What each symbol does to the objects:
d: J827->J386, J748->J173, J508->J799, J799->J986, J278->J650, J575->J98, J806->J795, J708->J88, J198->J909, J650->J900, J371->J36, J854->J441, J133->J598, J921->J891, J291->J921, J380->J742, J386->J885, J175->J445, J445->J248, J88->J524, J166->J278, J900->J350, J565->J291, J458->J748, J562->J606, J245->J508, J108->J498, J524->J871, J123->J625, J838->J604, J498->J806, J945->J380, J285->J198, J891->J166, J871->J123, J126->J285, J598->J126, J986->J838, J173->J575, J604->J854, J956->J175, J98->J169, J248->J778, J795->J371, J441->J108, J350->J133, J169->J956, J885->J945, J778->J245, J36->J562, J606->J565, J909->J708, J625->J827, J742->J458
x: J827->J169, J748->J508, J508->J371, J799->J36, J278->J88, J575->J986, J806->J278, J708->J742, J198->J945, J650->J524, J371->J900, J854->J291, J133->J625, J921->J198, J291->J285, J380->J248, J386->J956, J175->J441, J445->J108, J88->J458, J166->J708, J900->J871, J565->J126, J458->J245, J562->J133, J245->J795, J108->J891, J524->J748, J123->J575, J838->J606, J498->J166, J945->J445, J285->J885, J891->J909, J871->J173, J126->J386, J598->J827, J986->J562, J173->J799, J604->J565, J956->J854, J98->J838, J248->J498, J795->J650, J441->J921, J350->J123, J169->J604, J885->J175, J778->J806, J36->J350, J606->J598, J909->J380, J625->J98, J742->J778
p: J827->J133, J748->J88, J508->J458, J799->J748, J278->J498, J575->J871, J806->J248, J708->J891, J198->J291, J650->J806, J371->J245, J854->J169, J133->J36, J921->J854, J291->J604, J380->J198, J386->J598, J175->J386, J445->J885, J88->J166, J166->J108, J900->J795, J565->J838, J458->J708, J562->J799, J245->J742, J108->J175, J524->J278, J123->J900, J838->J575, J498->J445, J945->J285, J285->J565, J891->J441, J871->J650, J126->J606, J598->J562, J986->J173, J173->J524, J604->J98, J956->J827, J98->J123, J248->J945, J795->J778, J441->J956, J350->J371, J169->J625, J885->J126, J778->J380, J36->J508, J606->J986, J909->J921, J625->J350, J742->J909
i: J827->J598, J748->J524, J508->J748, J799->J173, J278->J806, J575->J123, J806->J778, J708->J166, J198->J921, J650->J795, J371->J508, J854->J956, J133->J562, J921->J441, J291->J854, J380->J909, J386->J126, J175->J885, J445->J945, J88->J278, J166->J498, J900->J371, J565->J604, J458->J88, J562->J986, J245->J458, J108->J445, J524->J650, J123->J350, J838->J98, J498->J248, J945->J198, J285->J291, J891->J108, J871->J900, J126->J565, J598->J606, J986->J575, J173->J871, J604->J169, J956->J386, J98->J625, J248->J380, J795->J245, J441->J175, J350->J36, J169->J827, J885->J285, J778->J742, J36->J799, J606->J838, J909->J891, J625->J133, J742->J708
v: J827->J625, J748->J458, J508->J245, J799->J508, J278->J166, J575->J173, J806->J498, J708->J909, J198->J285, J650->J278, J371->J795, J854->J604, J133->J350, J921->J291, J291->J565, J380->J945, J386->J827, J175->J956, J445->J175, J88->J708, J166->J891, J900->J650, J565->J606, J458->J742, J562->J36, J245->J778, J108->J441, J524->J88, J123->J871, J838->J986, J498->J108, J945->J885, J285->J126, J891->J921, J871->J524, J126->J598, J598->J133, J986->J799, J173->J748, J604->J838, J956->J169, J98->J575, J248->J445, J795->J806, J441->J854, J350->J900, J169->J98, J885->J386, J778->J248, J36->J371, J606->J562, J909->J198, J625->J123, J742->J380

In the rows, zero is written as 139.

The rows follow the links: the fewer symbols apart two objects are, the more alike their rows tend to be.

Each row is also shifted at random along 4 hidden directions that mean nothing.

Some objects, each with a row of numbers:
J445 -> [ 141  131  112  158  172  162  186  163  150  125  162   94  154  155  124  117  132  145  187  157  174  152   94  141  180  150  115  131  110  144  111  116  126  110  133]
J562 -> [ 257  140  176  115  110  103   97  148  115  140  113  197   98  157  134  164  120  121  120  155  136  133  160  131  112  121  136  151  148  119  159  150  157  141  132]
J650 -> [ 192   91  148  165  141  142  121  146  145  116  147  175  140  112  129  138  142  107  160  128  137  154  171  140  102  143  105  114  110  208  134  160  111  157  158]
J169 -> [ 165  185  124   91  161  133  143  133  129  174  114  152  120  184  177  119  112  158  125  114  168  155   76  152  167  122  178  155  193  116  127  145  174  157  152]
J245 -> [ 102  115  153  176  166  132  147  159  156   35  176  129  130   99  174  136  168  140  137   49  155   95  189  137  123  182   83  123   86  213  162  127  128  165  128]
J380 -> [ 115  123  108  170  139  174  147  107  174  166  175  136  169  150  111  132  163  115  195  162  144  174  150  131  148  138  132  120  129  145   98  123  124  109  162]
J945 -> [ 191  131  111  143  160  147  181  144  146  136  163   88  160  147  153   91  166  167  168  150  160  143  113  142  182  144  126  152  138  121  130  130  173  145  128]
J458 -> [ 170  120  172  187  122   86  146  140  184  122  168  151  177  100  169   84  197  177  148   98  130  114  184  109  142  166  132  168  149  144  164  148  205  208  153]
J133 -> [ 141  132  199  115  128  123  125  170  105  133   94  180   81  158  114  155   89  133  135  170  144  138  126  134  115  110  131  152  137  125  143  149  157  145  135]
J126 -> [ 174  193  100   96  130  136  131  124  136  145  158  144   95  190  177  156  166  130  117  120  169  137  130  137  166  147  157  134  165   94  152  119  154  104  129]
J604 -> [ 104  188  128  102  154  133  155  138  138  173  115  162  105  180  152  126  131  154  135  144  167  159   68  134  186  129  175  140  181  111  135  137  149  155  157]
J909 -> [ 189  123  100  163  143  152  148  109  176  178  170  122  172  164  170  105  159  134  204  115  162  159  160  153  148  138  145  148  158  128  101  125  200  115  161]
J854 -> [ 122  149  141  118  141  142  132  107  132  151  133  128  117  183  150  163  109  138  162  135  152  112  132  151  152  117  163  161  163   64  119   94  200   92  116]
J799 -> [  98  174  151  138  135  106  120  161  145  150  108  156  140  111  176  160  118  150   97   63  135  100  141  158  110  171  175  140  173  159  162  154  152  164  162]
J173 -> [ 142  180  142  138   93  117  112  155  145  165  139  155  155  104  146  153  148  133   72  127  122  154  165  122  106  164  161  123  156  166  161  179   90  156  156]
J524 -> [ 206  101  140  154  110  141  110  139  148  156  145  189  146  122  137  114  166  118  150  156  127  173  186  128  111  133  112  126  130  193  148  191  128  175  171]
J278 -> [  90  128  155  199  124  115  160  165  166   99  172  115  174   81  106  131  199  160  128  150  111  118  164  102  143  181  119  133  100  148  171  138   98  165  133]
J986 -> [ 124  142  189  133  132  116  120  160  124  121  100  211   78  145  106  171  122  126  129  159  128  124  121  123  125  137  132  141  126  134  168  137  124  154  143]
J565 -> [ 145  183  104   98  161  137  145  136  136  157  119  148   97  190  184  143  126  146  142  108  174  125   88  166  174  143  171  142  176  105  142  119  185  120  148]
J575 -> [ 110  164  190  142  120   97  117  140  140  119  123  213   88  140  133  147  164  145  110  143  125  120  140   97  144  146  149  144  147  122  181  139  140  191  150]
J795 -> [ 121  105  159  175  155  141  138  155  151   71  163  163  132  107  144  139  162  123  150   97  149  132  182  129  112  163   81  119   91  213  150  143  106  170  147]
J291 -> [ 140  133  133  118  161  145  135  101  120  130  128  107  126  178  159  173   89  135  162  112  146   91  142  173  129  110  153  162  155   75  108   78  202   79   96]
J248 -> [  87  103  105  169  158  175  146  101  170  168  152  131  168  144  124  138  144  116  202  151  131  153  151  158  138  131  143  122  135  145  105  123  138  109  161]

The symbols that take the first to the second take the third to the fourth, perhaps in another order. What is the fourth?
Answers are names.
A [ 134  131  120  170  145  146  170  133  176  177  173  121  166  163  137   94  167  141  210  162  168  175  124  126  166  137  132  143  146  122  105  129  170  124  164]
B [ 113  112  167  196  150  105  157  161  166  109  141  123  177   94  130  123  147  161  160  112  128  100  145  135  134  176  123  143  114  155  154  124  156  163  146]
C [ 118  127  141  115  169  162  142  101  111  114  133   96  134  163  127  181   88  127  160  138  135  112  125  156  132  106  135  145  124   91  105   77  144   77   88]
D J380

A [ 146  115  123  177  132  148  154  115  189  199  169  139  174  163  132   94  164  139  212  166  156  182  135  126  161  131  151  145  161  119   96  139  186  135  176]
B [  48  141  213  109  124  126  143  174  116  127  113  167   78  155  129  114  113  158  121  175  147  152  127  115  134  108  131  172  144  113  154  167  173  183  133]
C [ 174   97  122  144  137  158  113  161  133  137  116  164  132  118  141  148  123  107  147  126  139  149  170  174   97  140  108  117  111  220  136  182  125  138  162]
D J175

A [ 183  171  179  148  105   96  106  137  139  140  129  216  117  133  104  174  153  118  105  161  114  143  136   88  127  146  159  125  148  136  167  142   81  166  154]
B [ 173  152  180  100  128  147  128  171   98  144  128  141  115  151   92  158   74  120  112  191  149  199  111  115  104   97  128  131  134  143   95  172   75  127  118]
C [ 165  134  122  105  164  156  148   87  110   95  162   80  150  148  164  130  145  161  126  123  126  113  149  149  160  111  129  163  134  106  132   95  167  133   76]
D J891

A [ 165  128  111  142  169  151  188  156  142  128  153   87  158  154  152   95  149  168  174  141  166  136  102  155  188  138  125  153  133  124  130  121  171  134  125]
B [ 158  145  146  122  112  149  132   91  130  130  186  119  142  157  112  145  168  137  123  191  116  167  163   92  145  103  142  158  140   69  123  107  116  118   90]
C [ 119  184  105   96  146  149  136  122  128  112  154  126   86  189  188  172  146  127  127   97  177  106  146  155  159  155  138  134  142  101  150   98  165   83  115]
D J598

A [ 132  173  135  122  120  143  135  125  139  162  152  146  104  185  119  163  148  124  152  180  151  151  131  117  160  128  152  146  149   66  129  109  141   90  128]
B [ 154  196  109  108  126  136  139  128  136  149  164  151   99  187  142  156  171  121  122  159  164  159  123  116  170  145  156  129  153  100  153  120  122  102  132]
C [ 115   99  132  190  139  128  153  143  158  176  101  115  199   95  106  134  131  163  169  168   93   99  126  168  150  152  157  148  133  124  147  132  158  140  159]
D J708

A [  99  165  192   92  120  135  138  152  111  138  140  146  112  151  141   99  124  161   96  160  153  182  132   99  132  100  135  171  164  122  129  181  154  186  121]
B [ 131  143  180   89  134  147  126  169   91   87  125  144   72  149  154  162   96  131  101  121  161  135  155  144  100  122  102  149  120  150  149  150  144  131  103]
C [  80  113  158  134  175  157  159  104  115  140  111  106  143  155  108  146   85  157  178  167  122  115   88  153  155   93  151  160  140   78   98   89  157  118  102]
D J291

A [  49  143  137  134  109  157  126  171  140  128  143  146  128  106  153  127  171  128   91  132  134  157  185  141  116  161  114  121  122  207  174  202  108  169  158]
B [ 162  103  169  193  147  116  142  155  163  114  148  160  161  109  128  125  145  137  177  115  138  126  157  128  119  158  119  137  115  177  141  142  137  170  161]
C [ 204  128  121  131  116  125  110  166  139  203   79  144  166  117  165  146   91  129  129  108  136  130  157  194   93  143  173  142  175  173  135  192  182  129  179]
D J795

A [ 172  108  169  199  134  121  141  160  162  116  164  171  163  103   90  136  160  126  169  159  131  165  160   96  120  153  110  119   98  183  135  146   74  164  155]
B [ 165  109  118  133  133  166  108  163  128  145  105  149  131  117  165  154  110  111  134  106  141  133  175  193   92  144  119  120  126  220  144  179  148  131  168]
C [ 148  118   82  149  114  166  122   77  159  151  171  115  185  114  158  133  212  132  133  138   97  133  210  148  144  145  143  133  136  143  157  136  143  141  137]
D J278

A [  90  132  143  138  169  158  143  133  127  151  107  131  109  184   96  202   59  117  192  166  155  119   91  163  133  116  157  136  135   80   94   77  149   51  122]
B [  88  196  109  104  155  168  151  148  124  110  156  140   80  177  133  179  153  116  113  143  175  153   93  126  171  158  127   99  121  139  149  115   59   98  127]
C [ 140  124  126  144  175  153  189  146  132  133  142   90  156  150  128   98  136  173  170  166  151  137   84  144  190  127  125  156  130  120  124  117  151  144  120]
D J885

A [  98  187  171  150  120  107  119  151  146  147  127  180  136  115  114  171  138  133   96  136  122  140  122  108  118  162  165  119  146  157  161  148   67  163  162]
B [ 219   89  124  139  141  142  109  147  136  172   89  167  148  124  175  130  102  122  166   99  141  125  169  206   93  133  133  140  152  194  136  176  200  153  180]
C [ 184  161  126  132   96  126  101  164  139  175  130  147  161  105  142  166  128  121   86  128  123  159  175  145   90  162  155  118  150  179  147  193   97  132  158]
D J795

A [ 144  200  124   78  136  132  141  117  133  156  152  152  114  172  187   98  161  166   96  114  162  168  104  124  173  129  168  156  192  116  148  153  164  179  141]
B [ 134  174  172   97  146  137  146  149  113  184  117  148  131  167  116  112   94  149  121  180  152  202   72  110  146   97  160  146  177  123  105  166  112  169  146]
C [ 112  188  139   90  160  152  146  146  113  125  134  133  107  159  150  137  107  147  101  123  168  164   79  135  152  125  143  126  152  149  126  144   94  146  128]
D J606

A [ 139  119   80  143  115  159  125   68  170  153  183  119  175  133  196  108  223  143  142  102  114  130  219  148  145  145  144  150  153  137  153  135  199  152  143]
B [ 170  135   99  141  171  159  180  152  152  112  170   82  146  153  167  112  153  145  172  114  178  136  123  156  171  158  109  134  115  146  124  117  153  114  126]
C [ 150  127  116  169  158  160  180  162  164  141  176  108  159  154  109  120  142  129  196  173  176  173  107  130  166  149  117  123  113  143  100  123  109  100  144]
D J175

A [ 209  144  189  117   96   99  106  143  121  146  121  205   89  156  143  129  150  143  112  157  130  138  160  117  128  115  148  171  164  100  174  159  188  180  142]
B [ 122  179  161   88  150  138  151  138  118  161  118  141  122  166  160  105  102  165  107  133  158  175   90  133  146  106  158  158  181  127  116  165  152  176  134]
C [  90   99   88  159  152  167  142  113  148  140  128  102  178  105  145  149  153  141  158  120  100   84  162  192  144  157  141  130  124  154  152  119  153  116  138]
D J458

A [ 180  142  198  144  113   87  111  145  137  184   92  234  100  154  117  135  125  152  147  183  123  138  121  117  136  114  171  168  176   91  163  153  193  187  164]
B [ 172  164  185   86   96  132  120  153  104  120  154  147  100  149  137  130  132  130   84  166  146  188  166   97  112  106  118  155  141  130  138  180  116  158  107]
C [ 172  171  152  137  133   91  110  133  142  126  119  188  123  126  164  181  130  136   95   82  128  101  142  140  111  166  167  130  162  150  167  130  132  153  148]
D J562

A [  77  110  102  170  134  184  146   98  164  155  164  127  178  126   97  149  181  110  170  186  106  164  164  131  144  134  127  109  114  157  121  131   87  113  149]
B [ 180  108  107  172  133  128  138  136  150  145  136  102  196   86  142  148  157  150  132  132  101   87  169  169  136  167  148  143  130  138  160  132  156  127  135]
C [ 222  117  127  128  157  151  152  105  115  153  134  102  174  147  111  127  112  155  159  190  116  151   98  141  167   94  143  155  140   93  109  114  136  126  105]
D J445

A [ 178  130  103  161  172  169  183  170  140  117  167   88  156  149  108  141  123  127  186  164  179  157   97  149  163  152  107  117   94  158   98  119   92   81  128]
B [  62  157  164  129  125  142  146  100  143  143  162  132  124  171  120  127  161  149  147  195  131  155  139   98  167  106  150  162  151   49  129  109  164  131  110]
C [ 161  126  119  129  171  165  177  129  114  100  155   85  155  142  124  121  144  159  145  168  136  138  102  139  179  124  113  142  117  125  127  111  111  137   97]
D J386

A [ 156  131  111  157  140  148  160  125  179  157  185  117  166  163  172   87  182  145  188  126  171  165  155  136  163  150  133  149  151  125  116  130  195  128  156]
B [  51  104  100  168  140  176  142  105  160  159  141  123  176  118  111  141  167  132  174  166   99  129  153  154  146  139  143  127  123  147  141  131  122  132  153]
C [ 226   96   92  172  128  148  121  122  139  181  127  108  203   96   91  181  128  120  153  181   85  123  153  174  119  148  148  118  121  147  131  130  100   87  139]
D J458

